Below are the code and all the weights of a small trained network. Each question names an input and a target symbol and asks about switching units off, where a switched-off unit gives its printed mean instead of its output.

import numpy as np


def w(rows, s, z=0):
    codes = np.array(rows[::2]) - 128.0
    scale = np.full(codes.shape[1], s)
    scale[-1] = z or s
    return codes * scale


def f(y):
    return np.maximum(y, 0)


def softmax(a):
    e = np.exp(a - a.max(-1, keepdims=True))
    return e / e.sum(-1, keepdims=True)


def log_softmax(a):
    a = a - a.max(-1, keepdims=True)
    return a - np.log(np.exp(a).sum(-1, keepdims=True))


def net(x, mask):
    ids = ['ΞΣΦΨαγμτω'.index(c) for c in x.split()]
    T = len(ids)
    res = E[ids] + P[:T]
    r = res
    for j in range(2):
        rows = slice(3 * j, 3 * j + 3)
        q, k, v = (r @ M[0][rows].T for M in (Q, K, V))
        z = softmax(np.where(np.tri(T) > 0, q @ k.T / 3**0.5, -1e9)) @ v
        o = O[0][rows]
        res = res + np.where(mask[j], z, o[:, -1]) @ o[:, :-1]
    y = f(res @ A[0][:, :-1].T + A[0][:, -1])
    res = res + np.where(mask[2:6], y, B[0][:, -1]) @ B[0][:, :-1]
    return log_softmax(res[-1] @ U[:, :-1].T + U[:, -1])


Q, K, V, O, A, B = {}, {}, {}, {}, {}, {}
E = w([
[166,91,144,139,177,157,113,91,209,96,203,97],'Ξ',
[128,157,185,152,173,117,120,107,245,131,96,163],'Σ',
[165,86,153,136,156,139,71,42,135,202,146,162],'Φ',
[56,115,199,213,192,169,94,122,173,160,132,249],'Ψ',
[75,174,184,186,146,203,42,52,160,96,130,124],'α',
[86,93,196,110,182,77,157,142,215,27,172,125],'γ',
[201,155,152,158,133,112,110,78,137,139,129,185],'μ',
[75,155,150,54,129,176,101,183,215,185,54,205],'τ',
[148,164,176,102,129,46,158,160,206,52,133,182],'ω',
],0.017)
P = w([
[188,95,110,205,61,136,169,173,163,120,88,65],'0',
[162,60,194,177,60,139,116,206,88,174,113,100],'1',
[161,164,70,219,146,101,163,182,107,188,130,53],'2',
[165,55,95,182,92,161,71,141,143,90,67,170],'3',
[139,90,217,163,100,196,143,108,115,125,148,170],'4',
[140,168,226,143,185,171,151,157,77,180,148,66],'5',
[153,176,106,113,222,72,89,170,70,177,137,35],'6',
[157,110,41,131,205,59,77,146,102,97,87,130],'7',
[139,90,78,150,147,189,106,99,160,61,72,207],'8',
[138,134,182,106,98,198,130,74,143,113,127,198],'9',
[115,216,251,66,180,210,155,155,144,205,181,127],'10',
[102,241,33,105,205,65,108,104,136,178,153,121],'11',
[136,108,80,75,127,97,112,46,183,28,72,198],'12',
[75,137,222,113,115,151,114,53,79,172,139,205],'13',
],0.013)
Q[0] = w([
[139,92,50,141,187,102,60,137,139,70,63,150],'h0',
[129,218,145,128,246,100,107,140,151,195,151,89],'h0',
[164,99,204,100,135,190,121,58,200,97,112,206],'h0',
[81,152,34,194,99,88,161,149,70,167,144,47],'h1',
[118,134,175,121,56,166,207,85,123,146,164,134],'h1',
[146,32,98,145,59,127,94,102,136,74,52,139],'h1',
],0.012)
K[0] = w([
[87,175,67,124,203,81,120,167,57,162,163,89],'h0',
[151,161,237,63,141,147,108,131,108,141,180,137],'h0',
[96,135,31,93,136,126,156,45,138,91,123,170],'h0',
[139,96,192,164,109,139,140,202,96,152,123,96],'h1',
[133,74,120,155,54,153,126,117,178,107,131,181],'h1',
[84,114,7,183,150,81,119,149,132,129,103,114],'h1',
],0.012)
V[0] = w([
[142,98,66,87,152,148,160,182,149,139,158,99],'h0',
[133,161,126,172,113,107,125,196,117,39,196,130],'h0',
[2,101,181,97,100,109,140,158,111,110,99,57],'h0',
[110,109,127,92,134,159,122,71,58,115,148,88],'h1',
[66,57,115,160,193,103,118,104,174,168,152,107],'h1',
[157,150,128,160,98,156,111,97,183,128,90,37],'h1',
],0.01)
O[0] = w([
[112,148,246,153,108,111,155,71,137,174,115,77,58],'h0',
[113,121,79,22,161,121,157,66,99,194,147,154,91],'h0',
[237,105,159,96,107,151,147,83,177,125,119,185,50],'h0',
[72,102,98,186,33,146,130,65,148,117,159,153,2],'h1',
[193,220,136,146,133,92,167,186,141,91,251,119,185],'h1',
[178,147,77,182,152,159,191,136,109,123,144,168,165],'h1',
],0.012,0.0077)
A[0] = w([
[112,144,154,106,165,127,175,131,224,145,134,140,189],'n0',
[136,69,180,144,149,66,71,173,142,158,117,175,246],'n1',
[116,143,106,239,1,142,141,182,134,118,126,79,2],'n2',
[202,189,224,40,68,212,176,5,210,160,181,225,134],'n3',
],0.0058,0.0023)
B[0] = w([
[121,140,105,71,76,165,136,175,124,119,123,129,242],'n0',
[163,191,121,133,75,120,98,99,82,111,97,132,254],'n1',
[159,90,165,98,122,109,147,193,142,178,154,202,190],'n2',
[123,85,157,122,128,126,136,160,8,121,125,113,216],'n3',
],0.015,0.0078)
U = w([
[127,184,71,80,88,142,62,142,152,110,202,141,224],'Ξ',
[164,143,118,147,254,148,175,174,160,119,108,135,198],'Σ',
[95,217,106,138,88,142,221,109,166,187,185,97,161],'Φ',
[94,97,32,172,125,102,137,176,130,128,86,71,47],'Ψ',
[132,102,148,63,242,106,150,110,220,154,114,193,97],'α',
[134,118,103,111,109,154,163,143,129,113,150,126,3],'γ',
[134,81,113,124,123,96,113,179,195,166,155,151,42],'μ',
[161,118,136,146,84,169,132,129,188,93,91,101,155],'τ',
[145,98,34,130,99,186,157,115,169,77,137,190,91],'ω',
],0.0044)

Each question gives the input, a string of symbols that net reads in full, and the target symbol t.
The units are the heads (3 rows each of Q, K, V and O) and the neurons (one row each of A and B). Each row of codes is followed by its name. A weight is (code - 128) times the scale printed after its matrix; where a second scale follows, it is the last column's (O, A, B and U).
mask holds one flag per unit, heads first, then neurons. A switched-off unit (its flag False) gives its mean, the last column of its rows in O or B, instead of its output. The means were averaged over made-up inputs and are rounded, as every weight is.
A unit's drop is (log p(t) with every unit on - log p(t) with that unit switched off) / (log p(t) with every unit on - log p(t) with every unit switched off).
The circuit of an input: a set's keep is (log p(t) with only the set's units on - log p(t) with every unit switched off) / (log p(t) with every unit on - log p(t) with every unit switched off). Starting from all 6 units, units are removed one at a time, each time the one whose removal leaves the highest keep (on an exact tie, the one counted first), for as long as the keep stays at least 0.8.
units of the circuit, in order: the units of the circuit, biggest drop first
most important unit: the unit with the biggest drop
k most important neurons: the k neurons with the biggest drops, biggest first
heads that matter: for each layer, one digit per head in row order, 1 if its drop is at least 0.15 and else 0, layers parted by /
drop when u is switched off: that unit's drop, to one decimal
input Ψ α Φ γ ω Φ Ξ μ α Ξ ω ω Φ, target α: heads that matter => 11
input μ Σ Φ Σ Φ Ξ τ γ Σ Ψ α τ Ξ, target τ: heads that matter => 10
input ω ω γ Σ γ τ Ψ τ Ψ ω Ψ, target α: heads that matter => 11
input γ α Φ, target ω: most important unit => h0
input Ψ Ψ Σ Ξ μ μ μ τ τ Σ, target τ: heads that matter => 11
input Ψ τ Φ ω Σ Ψ ω Φ τ τ Φ τ, target μ: units of the circuit, in order => (h0 n2 h1)
input γ Φ Ψ α τ α τ τ, target τ: heads that matter => 10
input ω Σ γ Ψ Φ μ Φ α, target μ: units of the circuit, in order => (n2 h0 h1)
input τ Ψ Σ γ Ξ τ γ γ α μ Ψ Φ γ, target μ: 2 most important neurons => (n2 n1)
input Φ ω τ γ γ Ψ Σ τ γ τ ω γ Ξ, target γ: heads that matter => 10
input τ Φ Σ Ψ α Ξ Σ Σ μ Φ Φ, target μ: heads that matter => 11
input α Ξ Ξ Σ τ γ Φ Σ Φ ω ω Ψ γ, target Ξ: units of the circuit, in order => (h1 n0)
input ω Ψ μ Σ, target Ψ: heads that matter => 10
input Φ τ Ξ ω Ξ γ α Φ μ Σ Ξ τ Φ, target τ: units of the circuit, in order => (h0)
input γ τ Ξ ω, target Φ: units of the circuit, in order => (h0 h1)
input τ τ μ γ γ τ α α Φ α Σ, target ω: units of the circuit, in order => (h1 h0)
input Σ ω γ Φ Ξ τ α μ α Ξ Φ Σ Ψ Σ, target Ξ: units of the circuit, in order => (h1 h0)
input τ μ Ξ Ξ Σ Φ μ Σ Σ μ, target Σ: units of the circuit, in order => (h1 n0)
input Σ ω τ μ γ ω ω Φ Ψ τ Ξ, target τ: units of the circuit, in order => (h0 h1)
input Φ τ τ Φ Ξ, target μ: most important neuron => (n2)
input α ω α α Φ Σ ω γ α, target γ: units of the circuit, in order => (h0 n3)
input Ξ ω Φ τ Ψ, target τ: units of the circuit, in order => (h0 n1)
input Ψ γ Ψ, target γ: heads that matter => 10
input Ψ γ ω τ τ Φ μ, target μ: heads that matter => 11
input α μ ω γ Φ Ξ α, target Φ: units of the circuit, in order => (h1 h0)
input Ξ γ Φ, target γ: 2 most important neurons => (n3 n0)
input Φ α Σ ω γ τ γ Φ Ψ ω τ, target α: units of the circuit, in order => (h1)
input Ξ ω ω Φ γ τ ω ω Φ τ α, target τ: units of the circuit, in order => (h0 h1)
input ω Ξ μ Φ τ μ Ξ Ψ μ τ Ξ Φ Σ α, target Σ: 2 most important neurons => (n0 n1)
input Φ ω γ Φ γ μ, target γ: drop when n3 is switched off => 1.0
